Below is a small trained network, with its code and all its weights. Each question gives an input and a class and asks what happens when units are switched off, that is, made to give their printed mean instead of their output.

import numpy as np


def w(rows, s, z=0):
    codes = np.array(rows[::2]) - 128.0
    scale = np.full(codes.shape[1], s)
    scale[-1] = z or s
    return codes * scale


def norm(h):
    return h / np.sqrt((h * h).mean(-1, keepdims=True) + 1e-5)


def f(y):
    return np.maximum(y, 0)


def log_softmax(a):
    a = a - a.max(-1, keepdims=True)
    return a - np.log(np.exp(a).sum(-1, keepdims=True))


def net(x, mask):
    res = np.array(x, float).reshape(1, 6) / 4 @ E
    u = 0
    for l in range(3):
        y = f(norm(res) @ A[l][:, :-1].T + A[l][:, -1])
        res = res + np.where(mask[u : u + 9], y, B[l][:, -1]) @ B[l][:, :-1]
        u += 9
    return log_softmax(norm(res)[-1] @ U[:, :-1].T + U[:, -1])


A, B = {}, {}
E = w([
[120,133,134,117,154,120,222,2,124],'x0',
[166,64,147,122,136,109,130,185,128],'x1',
[36,143,140,145,171,73,101,118,148],'x2',
[173,120,222,134,117,107,122,101,93],'x3',
[120,150,65,91,163,160,105,95,159],'x4',
[186,232,132,186,126,175,56,111,156],'x5',
],0.0048)
A[0] = w([
[122,200,140,138,112,103,119,126,196,86],'0.n1',
[170,163,156,141,115,141,45,162,158,200],'0.n2',
[254,215,217,91,108,122,180,132,133,4],'0.n3',
[141,174,153,145,33,185,109,53,119,166],'0.n4',
[143,134,170,152,49,129,97,163,129,149],'0.n5',
[80,161,95,125,127,118,137,168,89,89],'0.n6',
[152,130,139,189,108,160,117,128,127,231],'0.n7',
[212,141,167,162,123,94,105,64,55,92],'0.n8',
[62,144,153,107,91,99,148,198,67,53],'0.n9',
],0.0059,0.0015)
B[0] = w([
[161,142,122,155,139,92,114,178,166,197],'0.n1',
[44,149,150,2,128,62,171,27,141,254],'0.n2',
[96,105,197,156,113,156,111,147,86,234],'0.n3',
[126,67,183,98,95,122,152,183,133,242],'0.n4',
[244,137,94,121,143,209,77,169,60,224],'0.n5',
[139,156,184,193,123,104,63,80,92,174],'0.n6',
[151,145,196,102,162,82,167,145,118,207],'0.n7',
[182,184,214,98,134,142,77,148,61,230],'0.n8',
[97,82,96,225,109,98,140,102,176,211],'0.n9',
],0.0054,0.0036)
A[1] = w([
[113,196,52,65,185,186,149,82,90,237],'1.n1',
[144,160,152,110,34,206,107,118,138,135],'1.n2',
[120,140,206,124,175,202,172,20,104,5],'1.n3',
[201,160,160,181,94,131,172,8,162,51],'1.n4',
[120,147,104,56,141,91,204,208,89,212],'1.n5',
[51,25,124,108,59,92,176,226,92,123],'1.n6',
[95,139,71,165,133,120,108,71,124,204],'1.n7',
[171,48,140,177,41,103,252,126,133,134],'1.n8',
[134,216,130,60,170,96,178,171,228,60],'1.n9',
],0.0043,0.0012)
B[1] = w([
[163,91,109,122,105,105,178,161,75,221],'1.n1',
[138,140,208,192,180,110,138,156,77,192],'1.n2',
[171,110,177,135,172,175,147,254,114,225],'1.n3',
[112,99,147,126,158,130,164,116,71,190],'1.n4',
[183,120,74,76,173,172,160,104,166,198],'1.n5',
[92,119,90,167,91,166,102,122,128,252],'1.n6',
[184,89,148,83,156,95,121,131,132,191],'1.n7',
[115,197,49,156,115,139,94,88,174,238],'1.n8',
[92,94,108,207,135,152,143,112,200,194],'1.n9',
],0.0067,0.0034)
A[2] = w([
[136,105,110,121,185,124,140,105,174,155],'2.n1',
[87,181,143,103,169,57,70,129,195,27],'2.n2',
[66,190,94,145,143,222,155,108,134,205],'2.n3',
[86,126,38,107,110,124,178,35,182,106],'2.n4',
[121,174,80,184,4,95,132,116,212,13],'2.n5',
[180,144,97,110,116,197,55,223,107,55],'2.n6',
[86,112,94,168,116,76,111,138,193,19],'2.n7',
[107,102,158,180,204,98,224,105,101,251],'2.n8',
[191,1,63,69,93,185,126,193,154,193],'2.n9',
],0.0056,0.0012)
B[2] = w([
[145,156,101,194,62,136,223,45,42,184],'2.n1',
[77,184,138,133,52,1,197,74,213,197],'2.n2',
[92,102,127,78,112,108,167,55,152,172],'2.n3',
[203,224,176,73,158,149,133,91,107,223],'2.n4',
[70,65,161,164,101,113,94,155,123,176],'2.n5',
[121,138,138,108,100,168,251,75,136,203],'2.n6',
[129,102,162,95,149,119,103,232,123,198],'2.n7',
[168,153,76,100,114,210,64,130,146,254],'2.n8',
[158,182,48,140,213,170,111,71,136,246],'2.n9',
],0.0057,0.0047)
U = w([
[167,141,6,106,162,215,164,43,112,248],'0',
[60,9,71,191,86,115,29,220,132,27],'1',
[55,178,119,98,92,3,126,99,185,45],'2',
[199,134,254,62,145,171,106,203,5,185],'3',
],0.009,0.0014)

Each question gives the input, the list of numbers given to net, and the class t.
The units are the neurons (one row each of A and B). Each row of codes is followed by its name. A weight is (code - 128) times the scale printed after its matrix; where a second scale follows, it is the last column's (A, B and U).
mask holds one flag per neuron, layer by layer. A switched-off neuron (its flag False) gives its mean, the last column of its row in B, instead of its output. The means were averaged over made-up inputs and are rounded, as every weight is.
A unit's drop is (log p(t) with every unit on - log p(t) with that unit switched off) / (log p(t) with every unit on - log p(t) with every unit switched off).
The circuit of an input: a set's keep is (log p(t) with only the set's units on - log p(t) with every unit switched off) / (log p(t) with every unit on - log p(t) with every unit switched off). Starting from the 12 units with the biggest drops (on a tie, the unit counted first), units are removed one at a time, each time the one whose removal leaves the highest keep (on an exact tie, the one counted first), for as long as the keep stays at least 0.8.
circuit, biggest first: the units of the circuit, biggest drop first
unit that matters most: the unit with the biggest drop
k most important neurons: the k neurons with the biggest drops, biggest first
k most important neurons of layer l: the k neurons of layer l with the biggest drops, biggest first
drop of u: that unit's drop, to one decimal
input [-3,-7,2,-6,-6,1], class 2: unit that matters most	2.n2
input [-2,-4,3,6,7,7], class 2: circuit, biggest first	2.n2; 0.n2
input [-3,-6,-6,-4,5,8], class 2: circuit, biggest first	0.n2; 2.n9; 2.n8; 2.n3
input [1,6,-4,-3,-8,-6], class 0: 2 most important neurons	1.n5; 2.n9
input [1,-2,1,-3,6,5], class 2: 2 most important neurons of layer 0	0.n1; 0.n5
input [3,-1,-6,5,5,-3], class 3: circuit, biggest first	0.n8; 0.n3
input [5,5,-4,7,1,-6], class 0: 2 most important neurons	1.n8; 2.n9
input [-5,2,1,2,2,-3], class 1: 2 most important neurons	0.n9; 0.n8
input [2,4,8,0,-5,-6], class 1: 4 most important neurons	0.n2; 1.n6; 2.n7; 0.n9
input [-4,4,7,4,0,-1], class 1: 3 most important neurons of layer 0	0.n9; 0.n8; 0.n7
input [-6,-3,-2,6,8,-2], class 0: 2 most important neurons of layer 0	0.n8; 0.n3
input [-2,-3,5,7,7,6], class 2: 2 most important neurons of layer 0	0.n1; 0.n2
input [-8,4,-1,-3,6,-6], class 0: 2 most important neurons	2.n9; 1.n5
input [-5,-1,4,0,0,-2], class 1: circuit, biggest first	0.n9
input [-6,5,-4,5,-6,-5], class 0: drop of 2.n9	0.3
input [-3,8,3,0,-5,-5], class 1: drop of 0.n9	0.4
input [-6,3,6,2,-1,-1], class 1: drop of 0.n3	-0.1
